Below are the code and all the weights of a small trained network. Each question names an input and a target symbol and asks about switching units off, where a switched-off unit gives its printed mean instead of its output.

import numpy as np


def w(rows, s, z=0):
    codes = np.array(rows[::2]) - 128.0
    scale = np.full(codes.shape[1], s)
    scale[-1] = z or s
    return codes * scale


def f(y):
    return np.maximum(y, 0)


def softmax(a):
    e = np.exp(a - a.max(-1, keepdims=True))
    return e / e.sum(-1, keepdims=True)


def log_softmax(a):
    a = a - a.max(-1, keepdims=True)
    return a - np.log(np.exp(a).sum(-1, keepdims=True))


def net(x, mask):
    ids = ['αβγδεζηλμξπστφψω'.index(c) for c in x.split()]
    T = len(ids)
    res = E[ids] + P[:T]
    u = 0
    for l in range(2):
        r = res
        for j in range(2):
            rows = slice(4 * j, 4 * j + 4)
            q, k, v = (r @ M[l][rows].T for M in (Q, K, V))
            z = softmax(np.where(np.tri(T) > 0, q @ k.T / 4**0.5, -1e9)) @ v
            o = O[l][rows]
            res = res + np.where(mask[u + j], z, o[:, -1]) @ o[:, :-1]
        u += 2
        y = f(res @ A[l][:, :-1].T + A[l][:, -1])
        res = res + np.where(mask[u : u + 12], y, B[l][:, -1]) @ B[l][:, :-1]
        u += 12
    return log_softmax(res[-1] @ U[:, :-1].T + U[:, -1])


Q, K, V, O, A, B = {}, {}, {}, {}, {}, {}
E = w([
[105,126,155],'α',
[55,119,74],'β',
[64,4,149],'γ',
[177,135,160],'δ',
[128,82,160],'ε',
[199,107,107],'ζ',
[178,133,155],'η',
[119,102,162],'λ',
[145,127,157],'μ',
[117,203,127],'ξ',
[97,105,82],'π',
[170,135,168],'σ',
[77,114,84],'τ',
[140,147,118],'φ',
[88,157,12],'ψ',
[28,90,122],'ω',
],0.017)
P = w([
[85,201,254],'0',
[148,93,55],'1',
[144,98,71],'2',
[143,100,68],'3',
[148,96,65],'4',
[153,92,53],'5',
[154,97,53],'6',
[161,90,40],'7',
[163,91,35],'8',
[164,92,32],'9',
[166,93,31],'10',
[166,92,29],'11',
[169,92,30],'12',
[165,93,34],'13',
],0.0059)
Q[0] = w([
[250,111,145],'L0H0',
[94,101,138],'L0H0',
[124,129,188],'L0H0',
[88,110,107],'L0H0',
[182,111,144],'L0H1',
[119,132,76],'L0H1',
[173,152,91],'L0H1',
[64,79,180],'L0H1',
],0.011)
K[0] = w([
[179,255,166],'L0H0',
[124,94,136],'L0H0',
[179,30,205],'L0H0',
[66,50,167],'L0H0',
[203,72,151],'L0H1',
[205,200,122],'L0H1',
[75,132,169],'L0H1',
[144,92,56],'L0H1',
],0.0075)
V[0] = w([
[242,130,56],'L0H0',
[98,106,241],'L0H0',
[115,78,88],'L0H0',
[127,34,200],'L0H0',
[171,134,8],'L0H1',
[149,169,75],'L0H1',
[166,36,241],'L0H1',
[70,127,253],'L0H1',
],0.0038)
O[0] = w([
[172,151,123,97],'L0H0',
[176,177,139,18],'L0H0',
[154,124,70,199],'L0H0',
[102,63,65,49],'L0H0',
[197,95,14,199],'L0H1',
[133,144,108,166],'L0H1',
[141,130,110,2],'L0H1',
[132,211,254,62],'L0H1',
],0.0048,0.00085)
A[0] = w([
[203,129,117,147],'L0N0',
[42,232,197,2],'L0N1',
[176,158,232,90],'L0N2',
[43,14,131,145],'L0N3',
[170,254,178,200],'L0N4',
[214,182,158,58],'L0N5',
[68,140,193,228],'L0N6',
[65,196,193,88],'L0N7',
[239,78,194,134],'L0N8',
[224,83,186,129],'L0N9',
[2,30,179,162],'L0N10',
[81,80,55,12],'L0N11',
],0.0097,0.0039)
B[0] = w([
[114,65,154,189],'L0N0',
[212,152,51,162],'L0N1',
[217,170,157,153],'L0N2',
[180,123,54,254],'L0N3',
[241,129,149,216],'L0N4',
[110,177,74,158],'L0N5',
[142,121,38,181],'L0N6',
[182,111,86,160],'L0N7',
[75,212,125,201],'L0N8',
[51,198,107,190],'L0N9',
[203,75,98,246],'L0N10',
[131,155,254,204],'L0N11',
],0.0093,0.0049)
Q[1] = w([
[117,77,176],'L1H0',
[169,143,117],'L1H0',
[136,10,35],'L1H0',
[162,58,120],'L1H0',
[175,97,146],'L1H1',
[147,79,70],'L1H1',
[34,134,135],'L1H1',
[70,153,151],'L1H1',
],0.012)
K[1] = w([
[180,73,141],'L1H0',
[115,166,130],'L1H0',
[152,186,6],'L1H0',
[219,174,68],'L1H0',
[188,148,122],'L1H1',
[170,188,112],'L1H1',
[87,78,146],'L1H1',
[65,70,171],'L1H1',
],0.011)
V[1] = w([
[107,204,1],'L1H0',
[60,136,200],'L1H0',
[84,159,129],'L1H0',
[134,151,100],'L1H0',
[169,44,130],'L1H1',
[68,91,107],'L1H1',
[118,132,132],'L1H1',
[159,81,182],'L1H1',
],0.0069)
O[1] = w([
[122,232,55,210],'L1H0',
[162,96,108,7],'L1H0',
[161,151,117,88],'L1H0',
[91,126,64,161],'L1H0',
[117,112,167,148],'L1H1',
[180,173,78,34],'L1H1',
[172,148,104,112],'L1H1',
[90,4,101,116],'L1H1',
],0.0043,0.016)
A[1] = w([
[121,146,108,206],'L1N0',
[118,184,117,188],'L1N1',
[38,105,176,255],'L1N2',
[93,100,120,148],'L1N3',
[1,140,169,171],'L1N4',
[50,184,69,49],'L1N5',
[87,110,122,244],'L1N6',
[198,82,149,139],'L1N7',
[167,151,121,114],'L1N8',
[146,174,223,112],'L1N9',
[106,171,107,113],'L1N10',
[85,177,84,66],'L1N11',
],0.017,0.0073)
B[1] = w([
[129,134,75,224],'L1N0',
[54,173,99,244],'L1N1',
[237,103,193,180],'L1N2',
[162,161,135,159],'L1N3',
[185,157,254,190],'L1N4',
[85,80,190,223],'L1N5',
[208,145,21,203],'L1N6',
[75,134,215,162],'L1N7',
[170,93,118,180],'L1N8',
[44,87,184,151],'L1N9',
[28,73,191,193],'L1N10',
[75,80,203,200],'L1N11',
],0.0086,0.011)
U = w([
[36,148,179,108],'α',
[22,65,76,110],'β',
[131,15,130,176],'γ',
[156,121,114,145],'δ',
[205,132,168,69],'ε',
[148,126,100,187],'ζ',
[184,128,142,124],'η',
[127,111,223,29],'λ',
[135,157,157,253],'μ',
[140,231,13,195],'ξ',
[137,104,121,133],'π',
[141,103,117,141],'σ',
[127,120,53,99],'τ',
[162,104,142,146],'φ',
[88,89,67,85],'ψ',
[131,66,12,106],'ω',
],0.011,0.0058)

Each question gives the input, a string of symbols that net reads in full, and the target symbol t.
The units are the heads (4 rows each of Q, K, V and O) and the neurons (one row each of A and B). Each row of codes is followed by its name. A weight is (code - 128) times the scale printed after its matrix; where a second scale follows, it is the last column's (O, A, B and U).
mask holds one flag per unit, layer by layer, with each layer's heads first. A switched-off unit (its flag False) gives its mean, the last column of its rows in O or B, instead of its output. The means were averaged over made-up inputs and are rounded, as every weight is.
A unit's drop is (log p(t) with every unit on - log p(t) with that unit switched off) / (log p(t) with every unit on - log p(t) with every unit switched off).
The circuit of an input: a set's keep is (log p(t) with only the set's units on - log p(t) with every unit switched off) / (log p(t) with every unit on - log p(t) with every unit switched off). Starting from the 12 units with the biggest drops (on a tie, the unit counted first), units are removed one at a time, each time the one whose removal leaves the highest keep (on an exact tie, the one counted first), for as long as the keep stays at least 0.8.
circuit, biggest first: the units of the circuit, biggest drop first
top k neurons: the k neurons with the biggest drops, biggest first
top k neurons in layer l: the k neurons of layer l with the biggest drops, biggest first
input μ ζ β φ ε ψ λ π σ ε β ε η, target α: circuit, biggest first -> [L0N8 L0N9 L0N10 L1N10]
input β π μ ξ, target ξ: circuit, biggest first -> [L0N4 L1N5 L1N4]
input β ζ τ ω, target ω: circuit, biggest first -> [L0N10 L0N3]
input ω ψ γ λ η π η δ ε, target α: top 3 neurons in layer 0 -> [L0N1 L0N6 L0N7]
input β ψ ε, target β: top 3 neurons in layer 0 -> [L0N1 L0N6 L0N4]
input α π ζ ξ λ φ μ ξ β τ ξ φ, target ε: top 2 neurons in layer 1 -> [L1N2 L1N4]
input β ζ α ξ δ η μ μ ψ λ τ, target β: top 3 neurons in layer 0 -> [L0N1 L0N3 L0N6]
input α α λ, target ε: top neuron in layer 0 -> [L0N4]
input τ ψ α μ φ β μ ψ ζ γ σ, target α: circuit, biggest first -> [L0N8 L0N9 L0N10 L1N10]
input ω π φ ξ γ ω β γ β μ μ λ β τ, target α: top 3 neurons -> [L0N1 L0N6 L0N11]
input β σ ξ γ τ β λ, target β: top 4 neurons in layer 0 -> [L0N1 L0N6 L0N11 L0N4]
input ξ ζ ψ ξ ψ ξ ω ξ η ξ μ ω σ τ, target λ: top 2 neurons -> [L0N4 L0N1]
input λ ζ δ ω ψ ζ η ε π δ, target β: top 2 neurons -> [L0N8 L0N9]
input ω ξ η λ, target α: top 3 neurons -> [L0N6 L0N1 L0N7]
input ω μ ζ ψ ψ δ α ε π, target α: top 4 neurons -> [L0N6 L0N1 L0N10 L0N11]
input ζ ζ β α β β φ τ ω σ γ ζ ξ δ, target α: top 4 neurons -> [L0N8 L0N9 L0N10 L0N3]
input η μ ω ζ π π φ σ, target α: top 4 neurons -> [L0N8 L0N9 L0N10 L0N3]
input ζ μ μ ζ ξ α ξ δ, target α: top 4 neurons -> [L0N8 L0N9 L0N10 L1N6]
input α ζ η ξ ζ α ζ τ λ ξ φ π π, target ε: top 2 neurons -> [L0N1 L0N4]
input α δ π ψ η ε ξ ζ β, target ε: top 2 neurons in layer 0 -> [L0N1 L0N4]
input ω ε ξ β ζ α ψ λ ζ α α α ζ ε, target α: top neuron in layer 1 -> [L1N4]
input ζ α γ ξ ω ζ ξ ω λ ω λ λ δ β, target ξ: top 2 neurons -> [L0N11 L0N3]
input ζ σ ξ η ε ζ τ, target ξ: top neuron -> [L0N11]
input τ γ ζ δ ξ ψ φ β ω, target ω: top 2 neurons in layer 1 -> [L1N4 L1N1]
